Below are the code and all the weights of a small trained network. Each question names an input and a class and asks about switching units off, where a switched-off unit gives its printed mean instead of its output.

import numpy as np


def w(rows, s, z=0):
    codes = np.array(rows[::2]) - 128.0
    scale = np.full(codes.shape[1], s)
    scale[-1] = z or s
    return codes * scale


def f(y):
    return np.maximum(y, 0)


def log_softmax(a):
    a = a - a.max(-1, keepdims=True)
    return a - np.log(np.exp(a).sum(-1, keepdims=True))


def net(x, mask):
    res = np.array(x, float).reshape(1, 7) / 4 @ E
    y = f(res @ A[0][:, :-1].T + A[0][:, -1])
    res = res + np.where(mask, y, B[0][:, -1]) @ B[0][:, :-1]
    return log_softmax(res[-1] @ U[:, :-1].T + U[:, -1])


A, B = {}, {}
E = w([
[128,126,130],'x0',
[128,127,127],'x1',
[128,127,128],'x2',
[239,88,92],'x3',
[129,129,130],'x4',
[170,252,132],'x5',
[148,91,247],'x6',
],0.011)
A[0] = w([
[187,159,58,126],'n0',
[177,183,60,163],'n1',
[207,130,90,155],'n2',
[193,147,227,150],'n3',
[33,191,128,253],'n4',
[188,177,69,113],'n5',
[39,174,71,218],'n6',
[159,139,83,115],'n7',
[207,169,254,131],'n8',
[233,49,147,205],'n9',
[109,26,59,158],'n10',
[73,64,205,184],'n11',
[2,104,196,225],'n12',
],0.0092,0.0059)
B[0] = w([
[220,109,172,193],'n0',
[214,149,166,209],'n1',
[214,88,131,196],'n2',
[48,71,36,215],'n3',
[62,215,191,236],'n4',
[209,125,174,190],'n5',
[78,220,150,223],'n6',
[156,109,150,161],'n7',
[67,108,48,228],'n8',
[138,24,59,254],'n9',
[51,109,20,214],'n10',
[148,2,235,221],'n11',
[136,105,223,239],'n12',
],0.0082,0.0099)
U = w([
[11,147,119,228],'0',
[209,89,245,96],'1',
[148,116,3,221],'2',
[116,58,66,2],'3',
[110,234,152,44],'4',
],0.0075,0.0066)

Each question gives the input, the list of numbers given to net, and the class t.
The units are the neurons (one row each of A and B). Each row of codes is followed by its name. A weight is (code - 128) times the scale printed after its matrix; where a second scale follows, it is the last column's (A, B and U).
mask holds one flag per neuron, in row order. A switched-off neuron (its flag False) gives its mean, the last column of its row in B, instead of its output. The means were averaged over made-up inputs and are rounded, as every weight is.
A unit's drop is (log p(t) with every unit on - log p(t) with that unit switched off) / (log p(t) with every unit on - log p(t) with every unit switched off).
The circuit of an input: a set's keep is (log p(t) with only the set's units on - log p(t) with every unit switched off) / (log p(t) with every unit on - log p(t) with every unit switched off). Starting from the 12 units with the biggest drops (on a tie, the unit counted first), units are removed one at a time, each time the one whose removal leaves the highest keep (on an exact tie, the one counted first), for as long as the keep stays at least 0.8.
circuit, biggest first: the units of the circuit, biggest drop first
unit that matters most: the unit with the biggest drop
top k neurons: the k neurons with the biggest drops, biggest first
drop when u is switched off: that unit's drop, to one decimal
input [6,0,-8,0,2,6,-7], class 4: circuit, biggest first => n6; n9
input [7,6,0,8,-4,2,-2], class 1: top 4 neurons => n0; n5; n1; n8
input [7,4,3,-4,3,-6,2], class 1: unit that matters most => n11
input [6,4,1,-1,0,6,0], class 4: top 2 neurons => n9; n11
input [5,-1,8,8,-5,2,-7], class 1: circuit, biggest first => n0; n5
input [-2,4,2,2,-8,8,3], class 2: circuit, biggest first => n8; n12
input [7,-5,-7,3,1,1,1], class 2: circuit, biggest first => n11; n12
input [-6,-2,2,-4,-6,5,0], class 4: circuit, biggest first => n9; n10; n11
input [8,-4,-2,-5,4,4,8], class 0: top 2 neurons => n8; n3
input [0,2,7,8,-2,2,-2], class 1: top 2 neurons => n0; n5
input [-1,-2,-2,5,2,8,4], class 2: top 2 neurons => n8; n3
input [2,6,-6,-2,8,4,8], class 0: top 2 neurons => n8; n3
input [3,7,6,-6,-7,-4,5], class 1: top 2 neurons => n11; n12
input [2,-8,-8,-7,-1,-8,1], class 1: top 2 neurons => n11; n12
input [6,-2,5,7,2,-8,3], class 3: top neuron => n11
input [-6,7,4,0,-1,-8,-6], class 0: drop when n2 is switched off => 0.2
input [-7,-1,7,8,5,5,-6], class 1: drop when n12 is switched off => 0.0
input [-1,-3,3,-4,2,6,6], class 0: drop when n8 is switched off => 0.1
input [7,7,6,3,-6,-1,4], class 3: drop when n9 is switched off => 0.1
input [1,1,6,3,-7,-6,7], class 3: top neuron => n9
